Each row is followed by its class.
[-181   82  -46 -237 -621 -345  139 -159 -285 -473   97  275 -403  199
  104 -174  306  -39 -198  208 -140  117   61  419  160 -307 -312   92
 -161   65 -205 -151   58   41  268  149 -307  -80] | P
[  37 -119  -96   48   15 -209  102  -69   -2 -474  118 -196 -270  -87
  -39  -54  209   -8  133   76  -18   19    7  266 -130 -380 -116  -87
  -27   21 -114  339  197   76  -19  -34  178   66] | X
[ 119   72   79  119  -19 -201  102  278  -99  122  177  194   58   66
  -23 -119 -178  -17  -77   96   38  154   87  191    0 -102  -85 -226
 -208 -140   61 -315 -136   52 -133  205  -31   41] | M
[ -63   78  138  -13 -434  -62   35 -104  184  -84   99 -202 -121 -126
 -454   16   80 -103   23 -108  208   18  -97  -23  226 -155 -186 -175
 -255  -65  -97  439    1  102   15 -179  -40 -464] | Y
[ -37   23   85   -2 -131 -168 -108   -6   89 -217  -51   29  -93 -282
 -173   -8  266  175  -94 -113 -155  -41 -134  132 -107  -30   61   71
  131  234  173  -50   74  290  126   99  276   68] | A
[ 513 -150 -138  -60  -81   43   69  -43 -267  -17  135  -60  123   66
    0 -185  323 -265 -234  -78 -101   21  132  -87 -272  224 -170   64
   30  -58 -150  290  166  323 -147 -113 -175  -13] | Y
[-178    4 -199 -180 -247  -53  -62  185 -132   79    6  229  -79 -292
 -289 -139   -6   33 -205   28 -306 -196  -50 -128   17  271   54  337
  -92  126  252  -55 -179  242  117  -56  231  -43] | W
[  88 -201  -52  -27  273  -55 -183 -325  209  138   39  139 -340   39
 -218 -154   68 -144 -303  -54  171  130  150  -59  177  289 -132  -79
 -471  130 -143  -29  -36  268  135  134 -212 -120] | W
[-218  155   13    0 -133 -242  -84  139 -109 -302  308  254 -284 -250
 -147  -30  221 -263   -7  220 -119  -37   19    9   74 -196 -282   29
   24  240  153   42  159  164   26  242   -3 -504] | Z
[  61 -195   13  271  326 -220  299 -143  240  125  290  -40 -149  310
   96 -148 -148 -215 -115  181   96  224  138   97   27   66 -101 -214
 -216   82 -154   -6 -110  -74   46 -157 -263 -138] | L
[ 448   49 -169    2   20  -65  108 -174  200 -198  198   -6   39   52
  -30 -258  148 -205 -106 -120  -59   -5   78   80   81  -23 -155  160
  311  224  -34  471 -107 -135   19  126 -361 -354] | L
[ 339   68  -76  224  441 -227   23  -29  247  -32   26  238 -231  303
   34  -45  267 -295  -46  -52 -290  142   72 -248 -289   56 -124  194
  315  -73 -243 -250  213  112   12  318  -82   -7] | L
[-124  -10   45  -19  622  -98  -90   99   20 -215  256 -283 -109    0
 -191 -209   54  -65 -107  -82 -327    8   94   56 -127   97   -3   86
 -103  385  217  194 -278  168  131 -125   44  254] | M
[  64  -55   87  371  351   -6  -68 -179  386  139 -127  268 -142  133
    0   50 -251   88   27 -157  -47  111  -37  113 -143  418  -53   25
   76  -36  -39 -287  -36 -157   39  146   65 -278] | M
[ 166   85 -124  -20 -106 -188  141   75   24 -349  425 -303 -210 -104
 -228 -238  307 -332   15  222 -216 -129  116  -48  146 -405  -86   -5
  -22  333  -56  287   61   95 -159  -81  125 -128] | A
[-180 -159   31  158  352  -71  -67  210   -3 -315 -100  249 -251 -272
  -27  132  -66  116 -146 -241  114  -29   21  285 -216  118 -143   11
   -4  184   37 -270  104  272   43  270  481   75] | L
[ 114 -274 -238  -11 -479  218  -18  -63  106  314   43   35 -167  -84
   46   -6  217  205  -91 -264   39  -18  -37  355 -260  342  -75    4
  274   -4   -5   40 -454  299   60 -443  133  -59] | W
[-193 -185   36   28  -65  220  -71   89 -259  -52 -178   87  177 -164
 -226  164   69  223  -54  -91  -94  -37 -215  214 -222  205  230  217
  281  191  325  -20 -252  592  104  -15  326  171] | P
[  81   41 -117   -2  146   13  -23 -246  310  222  195   45  -17  241
  -91 -221  194 -166  -97 -299 -334  212  189 -188   -9   95 -146 -134
  367  -16 -132  190 -307   -8  -37  -47 -127    6] | H
[-127   44  -45 -112  107 -146   -4  -59   94  -56   89 -125  146  129
  -74 -160  222 -217 -208  100 -206 -219  137 -313   23  125   53   36
  361  -77   17 -105   73  142  103  246 -222  -22] | Z
[ 164   61   48  118   -4 -122  -32  195 -305 -325   71  -81  -56 -353
   59 -175  108  -76  -83  -71   36 -111   -9  -17 -281 -219 -161   59
  578  -30  161  102   10  269  -18  151 -173   34] | H
[-178 -351 -201   82 -103   23 -158  143 -143   11  -64   69 -143  -97
  142   49 -286   34 -142 -204   26  -39  104   87  -49  266 -164 -368
 -125  118  125   47 -186  192  -30 -343   43  -36] | L
[ 262  -65  -32  -51  135 -192   97  -24 -136 -202  407  113 -162  -48
  -86 -134  336 -296   79  274 -575   23  216  -53  -52 -320  -36  -81
   30   53  -58   65  -26 -161  -17   31  -97   45] | Y
[-101   93  -40   80   40 -324    6   43  138 -168  -52  273 -157  -76
   43   59 -224   62  -49  -59  -69  -27   24  118 -191 -166  -26  -46
   47 -106  299  -43   54  -76  196  153   -7   -9] | A
[  35 -220 -186  -28  -80  -77   78  285  278  188 -211  194 -239 -182
 -168  -56  -49  321 -118 -159  439   89 -164  205  194  159    8  -35
  -69  166 -289  -86 -137  382  -72 -315  360  -91] | M
[ -18  -88   27  -96 -120  105 -212  -89 -122 -166 -131  192 -556 -592
 -180   22  -66   90 -113  -94 -126 -139   47   51  -58 -202   37   46
   50  106   85 -119 -112  280  109   98  268  -43] | X
[-276  -15   91  104  -55  -15 -239  346 -224  -15    1  171 -198 -126
 -159   59  295  181 -191  -35    6  -89  -81  239 -238   98   50   62
 -218  124   82 -268    3  148  262 -123  162   74] | Y
[  29  139  -70   87  428 -405 -152  -82  212  -47    7  147  196   84
 -498 -231   40 -166 -280   51 -110  -73  159  -12 -278   84  -91  -36
  271  -20  333  152 -316  532   -9  155 -207   22] | H
[  57 -120   11  137  531 -178  -59  223  210  -60 -188  114   -6   20
 -283  124 -246   81  -47 -200  117  109 -104   26 -252   92   12  -23
    6  160  196  297   44  281  -20 -342  101  -54] | A
[-204 -125  -76 -237 -194   -8   86  259  148   91  -72  -28   13 -427
 -150   77   27  213   58 -136   13  136  -82  173   18   29   25  -15
  294  175  -54  166 -168  276 -165 -313  285  -79] | Q
[  51    6 -120  -81 -171  -80    7 -151 -169 -279  244  329 -293  -27
 -123 -139  597  -97 -103   42 -308  -36  139  184  -98 -209 -304  -72
   15  180  -19   54   90  -80  207   41  -32 -181] | X
[-155  -60  -20 -245 -159   33 -292  126   18  126 -184  220   -1  -51
  -96    4  206  279 -401 -267  144 -216   55  192  -70   55   48    1
  106  -47   81 -395  -75  352   46 -154  222  244] | L
[-117 -114 -143 -190  567  -86 -140  221   43 -449  -32  106 -281  110
   93   55  118   -7 -167 -138  103 -112  168   61  -38 -348   58   65
  273   81  -94 -199  276  386  -41  391  135  179] | H
[ -27   53  -91    4  100 -149   59  139  -90 -246  201  -36 -107   94
   58 -195  300  -69 -155  -57  -89 -178  224 -156 -172 -105 -124  249
  283  -54  -34   43   -7   34   30 -184 -394  -97] | Z
[ 167   28 -129  -18 -280 -139  213 -335  280  138  198   54 -211 -145
    0 -380  265   97 -208 -161 -117  -23  238  -13   27   -5  -52 -149
  283 -105 -118  -44 -395   77  121  210 -325 -231] | Y
[ -94 -113   50 -306 -352  144 -146  229 -238 -148   14  353 -110 -314
 -259  150  -27  191  -20 -237  -64   79  -78  179  348 -146  -35  -72
 -276  209  -57  192 -217  141  -52 -183  406  -65] | Y
[  14 -140 -133   11 -165  154  -72   94 -362 -162 -282   47  215 -120
  313  361 -105   71  241 -100 -114 -117 -166  195 -493  212 -134   32
  377  103  411  218 -122  260   18 -172  235  265] | Z
[  95  -55 -297 -112 -301  105  -28  245  -52   -3  111   98 -287 -395
  171  -25  256   79  -72 -138  123 -114  -30  168 -159 -153   71  373
  161  259  192  -30   89  436 -129  -37  302 -134] | P
[ -60 -280   12 -152  390  -36  -48  131   65 -224  -94  -38   47   -7
  -17  237  -24   70 -105 -251  107  -38   83  179 -148   31  -51 -223
  192  159   84  159 -146  308   88 -154   37  164] | W
[ 110  133  107   -8 -899  -11  -82  373 -346    1  -95  322   77  -97
  -25   61   71  225 -205 -112   32  -25 -136   67  214  -39  102  138
 -268   20  -96 -148 -143    4   36 -202  -74 -170] | H
[-269 -152   16   18  -29   35   24 -281   41  212   57  210   90  118
 -339  107  -48   -3  -11  149  -31  279  -51  361  -44  526  -67 -264
 -286  -70  113  115 -387  270  219   92   74  -45] | A
[-149   77  109   10 -167  -93 -154  156 -472 -183 -122  359 -208  -29
  131   67 -229  112 -273 -169 -230 -235  159 -102 -354   49 -165   75
 -148 -110  401 -472  -92  227  154  -81 -289  -77] | Q
[  83 -100  -86  -37  -31 -164   90  -75   42  -69   23    3 -154  -40
  175  -47   21   10   20  145    6  -50  -23   -6  -69 -121   19    3
  244   10   11   96   40  196  -20 -141  -57  -81] | Z
[ 127   55  -32   64  -76  -58   78 -258  -79   -7  103  -67 -185  -44
 -216 -297  399 -186 -102    0 -147   12  129 -181 -139   61 -350  -98
   56   19  -11   97   45   76   50   11 -391 -246] | L
[-324 -151  -24  261  309  -51 -211   51   40  -92   78  407 -498   38
 -424  -16 -218 -107 -294 -141    8 -120  -32   22 -284  192 -117  256
 -135 -167  307 -320   25  493  232  106  266 -196] | H
[   4   37   98  212  424 -220   25  -67  -23 -157   47 -180 -203 -111
  363 -120 -194  -52    6   45  -96   59  135   10 -272  213 -142    4
   10  -16  -53   -5   -5 -183   56  -33 -197  109] | M
[-219  -99 -339 -112 -423   56  -17  257 -425 -345 -115  -15  124 -257
  139    6  235  163  -61  136   12 -357   15  323 -180   67  -11  175
  566   60  112   23 -143  417  -21  -27   69   65] | M
[ -21  132  -42   77  481 -354  -83   55  130  -66   99  564   97   73
 -483  -62   56 -190 -111   93  -91   39   16 -187  118    6 -188 -135
   55   67  152   98 -115  281   62  205   73 -187] | M
[ 182 -139  217   58   82 -255  -76 -193   43 -299  312  -19 -385  -24
  -48 -216   87 -146 -166  129   25  -88   74  118   96  -41 -223  -58
 -326  -58  -43 -195  252  -80   97  -46 -228 -277] | M
[-104 -147  106   69  153  -86 -245  -78  135 -181  -35 -308 -458 -235
  -27 -145 -148  271 -291 -330  -28 -200   42  230 -329  340   18   32
 -354  183  177  -25 -121  181  209 -373   66  -34] | Q
[  52  160 -237 -134 -341  -67  239   17  -30  104  322  376   16  -63
 -223 -257  244  -97  -62  123 -439    6  158   -3  121 -140   57  141
  478  -90  -55   15 -556   86  -28  141   32 -122] | P
[ 216  115  -59  152 -271  -89   76 -276  360  267  206  271  -20  121
 -211  -54  219 -230   25 -117   74  228  -25  -23   13  166 -326  -20
  -56 -150  -81  368  -30 -203   76  -82 -192 -488] | Z
[  20  -65  -49 -199 -554   17   94  119 -284   24  131   89  -15 -319
 -315 -157  439  167 -177   41  247 -151  -82  195   58  -39 -199 -204
    9   30   29  166  -99  332   36 -252   84 -250] | W
[-262  -60  -29   49 -151 -203  145  -44  -92 -212   76   14 -156  -77
 -145 -227  200  100 -177   53  -27  -50   60  208 -190   35 -160  121
   78  -17  151  -64  -81  150  214  -34 -329 -121] | H
[  27   -3 -130  140  160  -64 -160 -291   34 -105  284  -97 -144 -223
 -358 -234 -126 -512 -223  227  -47 -151  248  -56  -48  320 -169  376
 -213   75   39  383 -242  309 -103  -58  -97 -239] | Y
[  33 -110 -130   -4 -110  116   19  -55   47   46  -48  -13 -352 -260
  -66  -26  105  186  -83 -332  115 -101  -47  -33 -291  163 -135  289
 -195   99  298   62   41  432   49 -343   75 -218] | M
[-112  102  166   62  339 -303  -47 -170  -56 -264   71  134 -104  382
   88 -218  -19  -24 -329 -141 -178   22  227  -34 -244  169 -286  -10
   28 -201  -13 -203  152    0   96   19 -339    6] | A
[ -10 -164   -2  -29   88 -315  123 -249  128 -362 -116 -204 -266  252
  182 -197 -108  -26 -264  171  -29 -141   42  265 -103  112   42  146
  -16 -135 -250 -198  253  -74  295  174 -233  119] | Y
[ -44 -119  -28 -149 -363  188 -183  -74   48    4  195  -73 -337 -579
 -411 -109  467  -93 -209 -180   23   29  132  141  138   -8 -133  -95
  -58  351  -93  342 -115  172   60 -127   29 -328] | Z
[-101   19   42  140 -312  110 -229  -37  -66  -83  -27  -60   32 -289
 -389  118  115  -63  -29  167 -100  -60 -126  231   51   44  171  109
  191  252   37  290 -347  203  133   67   98 -111] | W
[  23 -238 -218   72 -222  234 -313  319   49  131  -32  120 -435 -300
  162   66  257  100 -381 -503  355  -96   17  145 -126  127  -39   18
 -114  302  -41 -197  248  321   52 -134  309 -138] | L
[-156 -104  -72   -6 -113 -111 -131  -18 -118 -195 -143 -109  111  -24
  -87   25   28  -67  -58   82  -15 -190  -57   52 -141  136 -132  143
  282  -20  127  121  -36  195   71 -219  -92  136] | W
[ -84 -161  -82  -89  -43  264 -208  195  -19  306 -142  164   64  -56
 -118  116  288  188 -220 -439   26  -54 -102 -119 -129  305   28 -116
   16  203   78  -19   18  307   36 -427  463  130] | H
[-159 -254   43  -25   18 -113   38 -199  163 -299  100   52 -244 -190
 -402  101  210  -28 -117  -14 -169  -91  -13  109   20 -245   76  -96
   97   75  113  135   27  183  325   84  157  -66] | W
[ -80   70   66  328  239 -193 -276  -48  151   -4  -66 -120 -107  159
  -35  -65  199 -200 -320  -39    5 -241   61 -204 -211  328   48  -64
  -16   33   12 -370   86  163  288  170  -64  102] | P
[  96 -103  -25 -318   99 -419  -66  112  227 -233  -73  115  -39  -78
 -255  -78  -80   67 -249  -33  139 -119  -23  101  252 -100    0 -173
  124   -8 -130   46 -231  467   34   17  224  184] | W
[  65   26  -73  117  293 -151 -158   -9  238 -195   81   -7 -178   55
   39  -85  141 -291 -167  120  157 -217   97    6  -91 -133   22  406
  351   -1  -30 -203  349   37  -21  166 -150 -149] | P
[-138 -219  140  143 -128   18 -250 -112  125  100 -208 -159    2 -163
 -249  -30   20  115 -243 -213    7  -42  -91  300 -292  459  -98  -94
 -130  171  217 -122  -12  124  204 -254   98   62] | X
[-104   27  -87   11  455 -240 -137   80   80 -132   31  -77  -62  -40
   82  -98  -28  -67  -29   96 -128 -184   34 -185  -15   21   30  -26
  128  463  307  -44 -229  370   78  104  -97   55] | Y
[ 161 -142   54   58  224   -5   15 -309   -6  -56   79 -233  -31  216
 -175 -161  214 -180 -145  114 -231  -60  142  160 -154  236   -8  -78
 -293  157   -9  -20 -115 -116  193 -125 -104  262] | P
[ -69  -46  -99  -93   71 -124    0  -84  133   55  -55  235 -347 -123
 -120 -145  184  167 -248 -143  -84 -103  127  -86 -143  131  -27   86
   49    2  -69 -206 -110  401   64  -73   57 -126] | Y
[  63 -122  -20  177  540 -354   35 -122  502 -102 -169  -27  114  390
  -61    6 -526   -1 -130 -149 -187  -97   79 -123 -159  249  208    0
  303 -133  135   -3 -452  248  107  -39 -187  106] | H
[ -35 -181 -145  113  -44   63   -2  152   78 -138  166  324  -32 -214
 -442   31  231   15  -94  -42  -33   65  -65  364  -54  -54   77  114
  411  225   73  294 -160  372   36  166  235 -368] | Z
[ -45 -110 -104  -32 -127   -3  -90   46 -165 -136    0   90 -222 -139
 -180  -37   52  137  -86  -22  -23  -69   63  216  -52  -22  -54    0
 -184  185   42  152 -303  171   59 -390  -45  -45] | Q
[ 118 -237  -94  230   -2    3  -42 -182  179    9  116  353 -236 -151
 -349 -232 -195  -71 -294  -62    8  -62  143  279   32  145 -111   -1
    1   96   62   28 -164  -87   61   16   -9 -396] | Z
[ -21  273  -49  108   43 -225   46  350   52  -38  106  155  -99   19
  241 -147 -162  173 -183  -28  371 -174  -75  176  -49 -104   68   58
  -23  -32  140 -236  -18   97   77  337  156  -96] | H
[ -23 -318 -292  142 -102 -112 -116   46  217   -1  -93  480  -18 -312
  -18   72   85  129 -158 -288   61  -29   43  199  -85  168 -141  -60
  277  342  181   75 -147  263    8 -186  259 -109] | Z
[ -72 -132 -113 -173  -89  -37 -157 -123  -98 -207 -221  -73 -374 -215
  153   49  102  154  -95 -160 -171  -71   83   97 -277  285 -116  -65
 -177  172   26   35   85  250   88 -214  101   92] | A
